How the elements are linked:
* | c w n v t k
Z305 | Z512 Z250 Z445 Z660 Z97 Z962
Z296 | Z977 Z358 Z242 Z199 Z49 Z176
Z247 | Z361 Z461 Z950 Z584 Z841 Z120
Z660 | Z407 Z301 Z512 Z637 Z305 Z97
Z446 | Z283 Z586 Z425 Z326 Z65 Z339
Z199 | Z649 Z309 Z977 Z418 Z296 Z49
Z65 | Z425 Z466 Z550 Z446 Z339 Z377
Z512 | Z660 Z282 Z305 Z407 Z445 Z650
Z93 | Z842 Z445 Z855 Z962 Z202 Z646
Z975 | Z238 Z332 Z86 Z610 Z220 Z83
Z428 | Z841 Z584 Z120 Z950 Z460 Z795
Z361 | Z584 Z220 Z247 Z341 Z950 Z428
Z97 | Z445 Z407 Z650 Z305 Z962 Z93
Z425 | Z446 Z779 Z65 Z283 Z550 Z492
Z950 | Z247 Z83 Z841 Z361 Z428 Z460
Z283 | Z326 Z480 Z446 Z466 Z425 Z550
Z242 | Z296 Z418 Z49 Z977 Z575 Z594
Z717 | Z460 Z950 Z795 Z120 Z844 Z716
Z594 | Z176 Z296 Z394 Z575 Z301 Z250
Z395 | Z716 Z717 Z480 Z28 Z586 Z466
Z716 | Z28 Z460 Z395 Z844 Z480 Z779
Z466 | Z779 Z716 Z326 Z586 Z283 Z425
Z416 | Z309 Z492 Z358 Z643 Z418 Z199
Z282 | Z301 Z575 Z250 Z394 Z637 Z660
Z339 | Z550 Z283 Z492 Z65 Z377 Z643
Z377 | Z492 Z425 Z576 Z339 Z643 Z416
Z610 | Z373 Z855 Z238 Z646 Z975 Z220
Z460 | Z120 Z247 Z717 Z428 Z795 Z28
Z176 | Z575 Z977 Z594 Z49 Z394 Z282
Z480 | Z395 Z795 Z586 Z716 Z779 Z326
Z238 | Z610 Z202 Z975 Z373 Z86 Z461
Z120 | Z428 Z361 Z460 Z841 Z717 Z844
Z373 | Z646 Z93 Z610 Z332 Z238 Z86
Z250 | Z282 Z176 Z637 Z301 Z407 Z512
Z855 | Z93 Z97 Z202 Z842 Z332 Z373
Z86 | Z975 Z646 Z220 Z238 Z461 Z341
Z575 | Z49 Z199 Z176 Z242 Z594 Z301
Z649 | Z418 Z643 Z199 Z358 Z977 Z242
Z584 | Z341 Z86 Z361 Z83 Z247 Z841
Z407 | Z637 Z394 Z660 Z250 Z512 Z445
Z844 | Z795 Z428 Z28 Z717 Z716 Z480
Z841 | Z950 Z341 Z428 Z247 Z120 Z717
Z461 | Z220 Z610 Z83 Z86 Z341 Z361
Z394 | Z594 Z242 Z301 Z176 Z282 Z637
Z779 | Z586 Z28 Z466 Z480 Z326 Z446
Z795 | Z717 Z841 Z844 Z460 Z28 Z395
Z301 | Z394 Z49 Z282 Z594 Z250 Z407
Z202 | Z855 Z650 Z332 Z93 Z646 Z610
Z637 | Z250 Z594 Z407 Z282 Z660 Z305
Z842 | Z962 Z305 Z93 Z650 Z855 Z332
Z28 | Z844 Z120 Z716 Z795 Z395 Z586
Z341 | Z83 Z975 Z584 Z461 Z361 Z950
Z646 | Z332 Z842 Z373 Z202 Z610 Z975
Z977 | Z199 Z416 Z296 Z649 Z242 Z575
Z962 | Z650 Z512 Z842 Z97 Z93 Z202
Z49 | Z242 Z649 Z575 Z296 Z176 Z394
Z650 | Z97 Z660 Z962 Z445 Z842 Z855
Z83 | Z461 Z238 Z341 Z220 Z584 Z247
Z445 | Z305 Z637 Z97 Z512 Z650 Z842
Z309 | Z643 Z339 Z416 Z576 Z358 Z649
Z358 | Z416 Z377 Z418 Z309 Z649 Z977
Z586 | Z480 Z844 Z779 Z395 Z466 Z283
Z576 | Z377 Z65 Z643 Z492 Z309 Z358
Z332 | Z202 Z962 Z646 Z855 Z373 Z238
Z492 | Z339 Z446 Z377 Z550 Z576 Z309
Z550 | Z65 Z326 Z339 Z425 Z492 Z576
Z220 | Z86 Z373 Z461 Z975 Z83 Z584
Z326 | Z466 Z395 Z283 Z779 Z446 Z65
Z643 | Z576 Z550 Z309 Z377 Z416 Z418
Z418 | Z358 Z576 Z649 Z416 Z199 Z296

The rows follow the links: the fewer symbols apart two elements are, the more alike their rows tend to be.

Each row is also shifted at random along 4 hidden directions that mean nothing.

Some elements, each with a row of numbers:
Z446 -> -55,-5,19,-28,-39,-10,-2,30,35,-21,-2,-13,3,0,92,-10,-88,0,-34,-6,-4,-50,-12,-27,32,18,19,1,-27,-15,35,8,12,-13,2,-3,13,26,-45,29,20,10,1,-14,36,9,82,-7,20,-3,12,-7,21,-64,-53
Z418 -> -39,-13,0,-10,-26,37,-9,15,-2,-22,-10,-15,25,23,-4,-24,108,-33,10,-23,-11,-49,34,-54,-43,39,17,41,8,15,-13,18,1,-21,18,-25,-3,16,-28,9,41,-43,-33,37,-9,30,18,-17,38,46,-25,26,-6,3,20
Z576 -> 29,-6,18,-7,-34,15,-24,54,2,-22,0,-15,2,31,9,-13,-31,-3,-13,32,-10,-53,13,-39,30,-48,15,-24,2,15,28,-16,-6,-23,24,31,-5,35,-31,42,37,-3,1,5,36,22,-57,-22,33,22,20,-47,38,-21,-42
Z395 -> -86,-10,12,-16,-27,-8,1,-11,24,-6,-3,-8,-17,-15,24,-14,3,2,-35,-14,15,-41,-32,-4,3,16,16,38,-6,-24,35,3,25,-4,-13,-45,23,31,-11,21,-8,30,11,-15,11,-4,50,14,-3,-2,11,7,-9,-26,-13
Z460 -> -15,-4,10,1,-10,-19,0,-19,7,12,6,0,-40,-9,-7,1,-30,12,-28,5,24,-15,-43,30,15,-20,8,14,-4,-28,47,-12,18,2,-22,-27,14,25,15,27,-28,58,30,-35,2,-18,6,23,-26,-25,29,-4,-14,-5,-10
Z480 -> -138,-15,7,-3,-23,7,-1,-17,17,-14,0,-10,-6,-28,-18,-23,21,2,-39,-3,18,-49,-28,-18,-4,3,18,62,-1,-18,12,-10,30,1,-11,-56,30,28,-17,9,-7,17,5,-2,10,-3,2,8,5,18,2,-10,-16,1,0
Z425 -> 21,-12,26,5,-38,2,-14,28,-11,-16,13,-13,-34,35,6,-13,-130,-6,-17,12,4,-60,-9,-19,16,-15,28,17,-35,-7,61,-5,14,-21,1,-9,-10,51,-29,53,26,30,6,-8,-9,7,-1,-2,3,8,41,-1,-12,-10,-15
Z512 -> 45,7,-19,20,27,-6,17,0,-37,-4,20,20,17,3,10,22,-225,-9,40,-7,-19,52,32,1,1,50,-11,-10,-67,5,-36,22,-11,13,-1,21,-33,-37,-15,-40,8,-40,-25,26,-58,-7,49,-13,-17,-7,-2,41,-40,22,36
Z65 -> -100,-7,12,-26,-35,15,-12,28,38,-23,-18,-17,25,-12,31,-26,103,3,-38,10,-2,-56,0,-44,19,-29,11,3,30,5,2,-11,7,-17,13,-5,32,24,-31,17,19,-12,-1,0,69,19,-22,-12,44,25,-12,-51,50,-38,-48
Z120 -> 6,-1,13,15,-2,-20,-4,-17,-5,14,13,1,-47,-5,-36,3,-62,16,-26,19,25,-10,-46,35,18,-40,6,9,-5,-20,51,-25,18,4,-24,-20,8,29,22,28,-30,64,34,-34,-5,-22,-39,22,-33,-25,40,-13,-17,13,-3
Z795 -> 33,-6,22,-18,-18,-15,-6,-18,20,22,-13,-13,-50,21,19,4,116,-3,-20,-25,27,-37,-46,33,-17,9,18,22,25,-29,71,4,17,-8,-18,-38,4,38,27,48,-17,73,26,-44,2,-5,61,31,-25,-26,24,35,-14,-28,-11
Z305 -> 12,6,-23,16,30,9,10,-15,-24,3,3,12,24,-10,-30,9,-3,-5,35,-7,-15,48,29,1,-24,23,-17,-1,-8,15,-56,10,-14,14,5,12,-10,-39,9,-46,-1,-46,-22,28,-34,-2,-10,-7,-2,8,-26,19,-15,35,42
Z842 -> -40,4,-29,5,37,3,22,-41,-5,12,-2,14,31,-33,-19,10,54,-3,25,-24,-6,63,14,12,-30,46,-21,13,5,3,-66,16,-5,22,-7,-10,3,-50,21,-63,-21,-36,-19,23,-27,-8,26,2,-11,-1,-39,31,-18,27,43
Z242 -> 46,2,2,-1,-8,26,-17,43,-8,-17,-10,-7,29,32,-11,-7,66,-11,18,21,-19,-13,42,-36,1,-34,2,-34,23,32,-21,-6,-22,-18,34,46,-11,0,-14,9,36,-38,-16,23,25,25,-71,-26,39,33,-13,-35,41,2,-14
Z977 -> -36,-11,-6,18,-14,41,-13,19,-30,-28,5,-6,28,15,-63,-24,4,-20,17,10,-15,-29,44,-55,-22,-2,6,32,-9,27,-33,-4,-2,-14,20,-3,-5,7,-31,-5,38,-55,-30,50,-16,24,-69,-24,34,55,-16,-11,-7,40,32
Z93 -> 73,4,-15,47,38,5,5,-30,-58,19,20,19,-18,5,-113,14,-49,2,35,20,6,53,7,33,-19,-25,-17,2,-6,11,-21,-15,-7,14,-7,2,-23,-22,40,-23,-23,1,5,14,-63,-20,-99,5,-34,-1,9,9,-40,83,65
Z202 -> 6,13,-19,-1,36,-15,16,-31,3,20,-5,13,13,-25,9,19,39,7,15,-15,-3,63,1,34,-10,25,-25,-17,11,-2,-41,12,-8,21,-8,8,2,-46,29,-47,-30,-13,-1,-3,-10,-14,30,9,-17,-23,-24,18,-2,7,16
Z586 -> -58,-5,18,-18,-27,-3,-9,6,30,-5,-7,-13,-15,-8,21,-14,55,6,-37,6,14,-50,-29,-9,14,-20,15,13,20,-13,38,-13,16,-12,-4,-20,23,36,-8,32,-1,33,18,-23,38,2,-1,7,10,1,13,-23,19,-32,-34
Z238 -> 68,11,-8,9,30,-27,13,-31,-8,30,4,15,-26,-4,-3,26,-28,10,14,-7,12,52,-22,53,-4,12,-15,-16,0,-14,9,1,0,18,-19,3,-11,-21,41,-11,-36,35,18,-25,-29,-22,28,25,-43,-41,13,27,-22,11,19
Z660 -> 61,-1,-15,23,24,15,8,-11,-43,2,12,8,8,19,-44,8,-41,-21,49,-14,-12,34,37,-2,-37,37,-9,12,-24,17,-32,18,-12,5,2,2,-31,-26,10,-25,11,-32,-28,35,-66,3,3,-6,-12,12,-11,49,-42,49,59
Z83 -> -184,-6,-28,17,25,-10,26,-66,3,4,11,18,13,-81,-48,-7,-44,24,-22,-6,14,41,-26,15,-3,24,-16,59,-18,-20,-57,-8,26,35,-29,-57,36,-34,9,-66,-51,-15,4,10,-19,-33,-6,15,-23,-2,-23,-2,-38,39,38
Z637 -> -52,4,-29,-13,19,19,13,-8,10,-7,-14,4,61,-22,23,-1,114,-11,27,-26,-24,35,44,-25,-30,51,-20,0,16,20,-80,25,-14,9,18,8,4,-49,-8,-57,11,-74,-38,39,5,13,36,-14,28,22,-59,20,12,1,19

Where do the symbols, taken in turn from left to right, take each start?
Answer with the element's name.
-79,-10,11,0,-19,-6,-5,-14,15,0,0,-2,-22,-19,-25,-17,18,14,-38,13,21,-33,-37,6,12,-32,11,31,9,-17,29,-22,21,2,-15,-37,28,30,1,18,-21,35,22,-19,21,-13,-35,11,-6,0,15,-27,0,2,-12
n v w => Z428
-13,-14,22,3,-32,20,-26,6,-6,-5,-6,-18,-32,24,-62,-26,123,-7,-26,16,19,-74,-18,-15,-10,-52,23,33,32,0,49,-23,15,-22,-1,-32,11,56,4,54,7,37,18,-8,15,9,-82,5,12,25,20,-26,3,12,-4
c w w => Z460
75,11,-17,-4,30,-3,11,-10,-6,18,-6,8,13,10,15,22,51,-7,38,-23,-11,50,20,23,-21,35,-17,-25,10,8,-30,22,-19,8,2,23,-21,-40,24,-31,-4,-21,-13,7,-21,1,41,3,-12,-14,-23,37,-4,4,21
t v n => Z650
64,-3,-4,12,-3,34,-13,16,-34,-7,-6,-6,15,44,-53,-8,111,-31,40,-8,-13,-14,46,-29,-44,10,3,10,18,27,-20,10,-14,-19,19,7,-25,-1,0,5,32,-35,-28,35,-31,24,-42,-13,21,37,-19,23,-10,35,37
k t => Z637
-95,-22,12,4,-32,4,0,-14,-5,-18,13,-8,-24,-3,-14,-22,-77,-13,-26,-17,16,-57,-21,-19,-17,34,26,77,-37,-23,38,4,33,-8,-18,-68,11,42,-26,24,5,23,-2,5,-31,0,43,11,-7,14,21,31,-49,9,21
k w => Z586
-118,1,-13,6,18,-24,22,-49,12,7,10,16,-1,-63,-2,4,-84,21,-25,-8,15,34,-36,25,11,21,-9,32,-23,-24,-22,-3,20,30,-31,-40,28,-20,6,-42,-45,9,13,-8,-10,-28,31,17,-30,-22,-2,2,-29,9,14
w k => Z341
-60,-12,6,-4,-30,33,-11,25,-2,-29,-4,-16,26,12,-16,-27,41,-17,-7,4,-10,-49,27,-57,-11,-1,14,28,1,15,-11,0,3,-18,19,-10,5,21,-37,12,39,-37,-20,32,12,26,-32,-21,39,46,-13,-16,9,6,-1
v c => Z377
193,13,2,30,30,-26,-1,-8,-40,38,15,15,-57,34,-39,38,-96,13,26,22,11,53,-20,72,14,-43,-14,-52,-8,-5,42,-14,-15,8,-15,39,-37,-5,53,19,-27,62,31,-34,-39,-27,-45,18,-55,-47,42,12,-20,32,17
k c => Z975
99,10,-2,-17,-2,4,-2,40,1,-7,-6,-4,24,36,67,13,-15,-17,33,-12,-27,10,40,-18,-1,31,-3,-45,-11,18,-9,25,-26,-12,22,48,-29,-15,-16,3,38,-32,-23,12,-2,23,62,-15,21,2,-11,24,21,-32,-15
w v c => Z649
17,-9,23,-9,-38,13,-19,34,9,-14,-6,-19,-13,34,10,-14,28,-10,-17,13,2,-65,-4,-30,10,-31,22,1,8,4,48,-9,6,-26,11,2,1,45,-21,52,28,18,5,-7,26,18,-24,-5,25,17,21,-23,20,-22,-31
v k c => Z339
-54,10,-16,5,34,-16,16,-36,14,19,0,15,9,-50,-20,11,40,27,-7,10,8,57,-22,34,13,-21,-25,-13,23,-7,-37,-16,1,27,-12,1,20,-37,31,-46,-46,3,17,-12,18,-24,-33,12,-19,-21,-17,-26,9,16,3
w k v => Z373
70,16,-17,9,32,-6,5,8,-12,7,4,13,22,-2,6,23,-60,10,29,17,-18,60,24,14,18,-8,-23,-55,-7,16,-37,1,-24,13,9,53,-15,-41,11,-35,-3,-29,-4,9,-2,-6,-24,-10,-4,-11,-12,-13,16,10,3
w t w => Z301
93,11,6,-45,-14,-1,1,53,36,-8,-21,-10,36,40,138,16,40,-17,24,-31,-30,-4,37,-21,5,51,0,-60,4,15,0,39,-27,-16,28,54,-22,-15,-27,12,45,-32,-27,0,33,30,129,-19,33,-10,-21,28,47,-79,-48
v n c => Z296
-109,0,-11,10,14,-18,13,-43,9,11,8,11,-3,-54,-32,-3,-23,24,-26,7,19,26,-37,26,12,-13,-12,27,-2,-20,-17,-16,20,24,-22,-33,31,-14,16,-31,-46,18,21,-13,3,-28,-25,17,-25,-14,-1,-21,-14,18,8
w c => Z86
8,6,-18,19,38,-8,11,-42,-17,21,5,18,-1,-21,-50,14,30,9,17,-2,8,57,-6,36,-17,1,-21,0,11,-1,-30,-4,-4,21,-12,-6,-1,-34,36,-37,-37,2,4,2,-26,-19,-32,13,-26,-14,-11,10,-21,39,34
c v => Z855
